Rows and whether each has a hidden trait (one of two labels; each part has its own):
In the rows, 100 means zero.
[ 95 120 105  95  97  94  87  94  86 142 108  95  91  98  91 104 106  99
  98 124 114  98 114 106  97  95] : (53)
[ 82  95 112 109  90  83  81  82  79 134  91  89 132  96 103 110  95 120
 102 122 107  98 110 106  90  83] : (47)
[116 104  90  88 114  98 100 118 105 117 110 100  94 102  98  95 102  80
  96  76  85  95 105 109 109 121] : (53)
[ 96 124 107 100 115 126  72  98  92 163 122 115  84 115  75 103 102  96
 105 114 109  89 103 101  86 103] : (53)
[118  93 107 103 100  87  97  96  92  89 103  98 136 102  97 105 102  95
  93  83  95  99  97  90  97 100] : (53)
[114 111 109  99 103 104 105  94 106 134  93 108  74 106  96 103 102 103
 107 117  98  71  95  97  87 102] : (53)
[104 139 100  91 106  94  98 102 104 134 111  99 124  94  93  95 108  82
  94 108  97  91 103  97 101 120] : (53)
[102 124 113 109  84  85  92  77  74 160  82  87  75 101  89 119  97 115
 105 124 113  87 114 131  86  73] : (47)
[ 98  98  96  92  96  74  94  91  99 142  94  84 106  90 102 115 107  94
  95 106  99  86 123 115 104 100] : (53)
[115 144 123 106  87 105 109  88  87 127  94  94  66 103  84 104  96 106
 104 123 111  88  98 103  98  83] : (47)
[ 98 114 111 102  91  90  84  85  83 154  89  82 106  96  95 119  90 113
 104 121 121  94 124 117  97  80] : (47)
[140 161 114  91 101 121 121 129  90  57 127 108  98 102  82  80 102  76
  94  90 101 118  75  86 120 113] : (53)
[106 139 108  92 106 119 107 104 106 143  94 104 107  92 103  87 115  96
 101 126 105  76  94  88  94 106] : (53)
[133 127 107  89  96  79 123 110 104  79  86  94 120  94 104  97 109  83
  92 101  89  88  95  92 123 108] : (53)
[101 130 114  99  97 101  93  90 102 155  88  96 128  90 105 102 110 104
 100 131 110  79 102  84  93  96] : (53)
[ 76  56 105 115  94  74  66  69  73 132  91  77 138 105  98 126  85 128
 104  95 109 106 121 121  73  74] : (47)
[156 145 117  83  94  83 117 126  92 106  96  99  68 107  86 104  97  94
  98 106  98  86 102 100 140 107] : (53)
[119 139 112  91  92  75 105  90  99 153  71  97  96  97  98 107 106  99
 100 131  98  68 104 100 106 100] : (47)
